Below are the code and all the weights of a small trained network. Each question names an input and a class and asks about switching units off, where a switched-off unit gives its printed mean instead of its output.

import numpy as np


def w(rows, s, z=0):
    codes = np.array(rows[::2]) - 128.0
    scale = np.full(codes.shape[1], s)
    scale[-1] = z or s
    return codes * scale


def norm(h):
    return h / np.sqrt((h * h).mean(-1, keepdims=True) + 1e-5)


def f(y):
    return np.maximum(y, 0)


def log_softmax(a):
    a = a - a.max(-1, keepdims=True)
    return a - np.log(np.exp(a).sum(-1, keepdims=True))


def net(x, mask):
    res = np.array(x, float).reshape(1, 7) / 4 @ E
    u = 0
    for l in range(4):
        y = f(norm(res) @ A[l][:, :-1].T + A[l][:, -1])
        res = res + np.where(mask[u : u + 7], y, B[l][:, -1]) @ B[l][:, :-1]
        u += 7
    return log_softmax(norm(res)[-1] @ U[:, :-1].T + U[:, -1])


A, B = {}, {}
E = w([
[69,121,150,64,142],'x0',
[98,131,232,175,199],'x1',
[127,130,130,129,126],'x2',
[130,127,130,125,128],'x3',
[126,127,127,130,125],'x4',
[129,126,127,128,130],'x5',
[125,250,100,146,187],'x6',
],0.013)
A[0] = w([
[139,234,15,80,115,50],'L0N1',
[32,130,129,6,159,152],'L0N2',
[113,187,50,63,96,80],'L0N3',
[84,92,250,139,120,149],'L0N4',
[152,235,62,52,130,2],'L0N5',
[80,114,88,1,119,47],'L0N6',
[161,58,44,94,41,111],'L0N7',
],0.0088,0.0068)
B[0] = w([
[115,10,120,144,178,222],'L0N1',
[45,182,176,70,91,233],'L0N2',
[85,45,212,108,153,194],'L0N3',
[92,119,2,121,148,233],'L0N4',
[60,10,114,152,183,183],'L0N5',
[102,113,172,181,65,181],'L0N6',
[218,219,121,73,94,255],'L0N7',
],0.0092,0.0061)
A[1] = w([
[115,112,128,121,196,97],'L1N1',
[141,120,139,111,147,46],'L1N2',
[125,5,86,205,110,121],'L1N3',
[205,62,76,184,126,111],'L1N4',
[92,101,53,109,151,65],'L1N5',
[123,152,178,122,84,36],'L1N6',
[153,47,179,172,152,4],'L1N7',
],0.011,0.004)
B[1] = w([
[184,154,85,116,36,188],'L1N1',
[130,110,84,108,113,128],'L1N2',
[84,185,66,60,193,254],'L1N3',
[135,254,65,114,214,240],'L1N4',
[134,99,189,183,137,179],'L1N5',
[153,107,107,145,104,139],'L1N6',
[80,214,20,104,169,162],'L1N7',
],0.0089,0.0066)
A[2] = w([
[184,99,200,74,47,83],'L2N1',
[202,182,167,236,135,30],'L2N2',
[58,2,94,92,94,130],'L2N3',
[194,198,108,159,153,43],'L2N4',
[39,119,128,110,134,4],'L2N5',
[235,147,120,147,85,33],'L2N6',
[93,163,205,43,49,130],'L2N7',
],0.0082,0.0031)
B[2] = w([
[104,147,44,219,145,191],'L2N1',
[130,59,125,163,16,199],'L2N2',
[146,109,254,190,132,253],'L2N3',
[112,96,180,149,105,243],'L2N4',
[208,139,155,104,151,204],'L2N5',
[154,155,157,57,166,186],'L2N6',
[150,143,98,231,135,255],'L2N7',
],0.0098,0.004)
A[3] = w([
[195,120,95,134,124,41],'L3N1',
[133,97,149,99,26,85],'L3N2',
[85,15,191,134,177,97],'L3N3',
[121,106,112,53,5,208],'L3N4',
[196,206,138,44,94,2],'L3N5',
[211,108,62,95,143,149],'L3N6',
[52,127,186,92,159,124],'L3N7',
],0.011,0.0038)
B[3] = w([
[69,112,154,79,130,170],'L3N1',
[130,204,117,220,183,183],'L3N2',
[255,58,125,74,59,228],'L3N3',
[111,110,187,238,167,233],'L3N4',
[130,28,137,90,44,201],'L3N5',
[61,117,187,72,147,253],'L3N6',
[159,118,36,65,77,243],'L3N7',
],0.0098,0.0052)
U = w([
[153,71,156,74,57,252],'0',
[95,186,79,95,190,37],'1',
[129,138,172,249,105,29],'2',
],0.02,0.00043)

Each question gives the input, the list of numbers given to net, and the class t.
The units are the neurons (one row each of A and B). Each row of codes is followed by its name. A weight is (code - 128) times the scale printed after its matrix; where a second scale follows, it is the last column's (A, B and U).
mask holds one flag per neuron, layer by layer. A switched-off neuron (its flag False) gives its mean, the last column of its row in B, instead of its output. The means were averaged over made-up inputs and are rounded, as every weight is.
A unit's drop is (log p(t) with every unit on - log p(t) with that unit switched off) / (log p(t) with every unit on - log p(t) with every unit switched off).
The circuit of an input: a set's keep is (log p(t) with only the set's units on - log p(t) with every unit switched off) / (log p(t) with every unit on - log p(t) with every unit switched off). Starting from the 12 units with the biggest drops (on a tie, the unit counted first), units are removed one at a time, each time the one whose removal leaves the highest keep (on an exact tie, the one counted first), for as long as the keep stays at least 0.8.
units of the circuit, in order: the units of the circuit, biggest drop first
most important unit: the unit with the biggest drop
top k neurons: the k neurons with the biggest drops, biggest first
top k neurons in layer l: the k neurons of layer l with the biggest drops, biggest first
drop when u is switched off: that unit's drop, to one decimal
input [-2,4,6,-5,-4,-3,5], class 2: units of the circuit, in order : (L1N3)
input [8,6,5,3,-8,-5,0], class 0: top 2 neurons : (L1N4, L0N7)
input [8,-4,8,-6,-4,6,0], class 2: units of the circuit, in order : (L0N6, L3N4)
input [6,2,6,-7,5,-6,0], class 0: top 4 neurons in layer 1 : (L1N4, L1N3, L1N7, L1N1)
input [2,8,6,-7,-1,3,0], class 0: units of the circuit, in order : (L1N4, L3N3)
input [5,3,5,-5,1,-3,-1], class 0: top 3 neurons : (L1N4, L0N7, L1N3)
input [1,-1,7,-8,-8,-7,4], class 0: top 2 neurons : (L1N4, L3N3)
input [-5,1,1,5,8,4,-4], class 1: top 2 neurons : (L1N4, L0N2)
input [-3,-1,-6,5,0,4,0], class 0: top 2 neurons : (L0N7, L3N5)
input [1,-5,-6,-4,-7,-2,-5], class 2: top 2 neurons : (L3N4, L1N4)
input [-6,1,-2,1,3,6,0], class 1: top 2 neurons : (L0N7, L0N2)
input [-1,1,-8,0,7,2,-1], class 1: drop when L0N2 is switched off : 2.7
input [2,-4,-6,-2,4,-1,7], class 0: drop when L3N3 is switched off : 0.1
input [-8,2,3,0,2,-7,-1], class 1: most important unit : L0N7
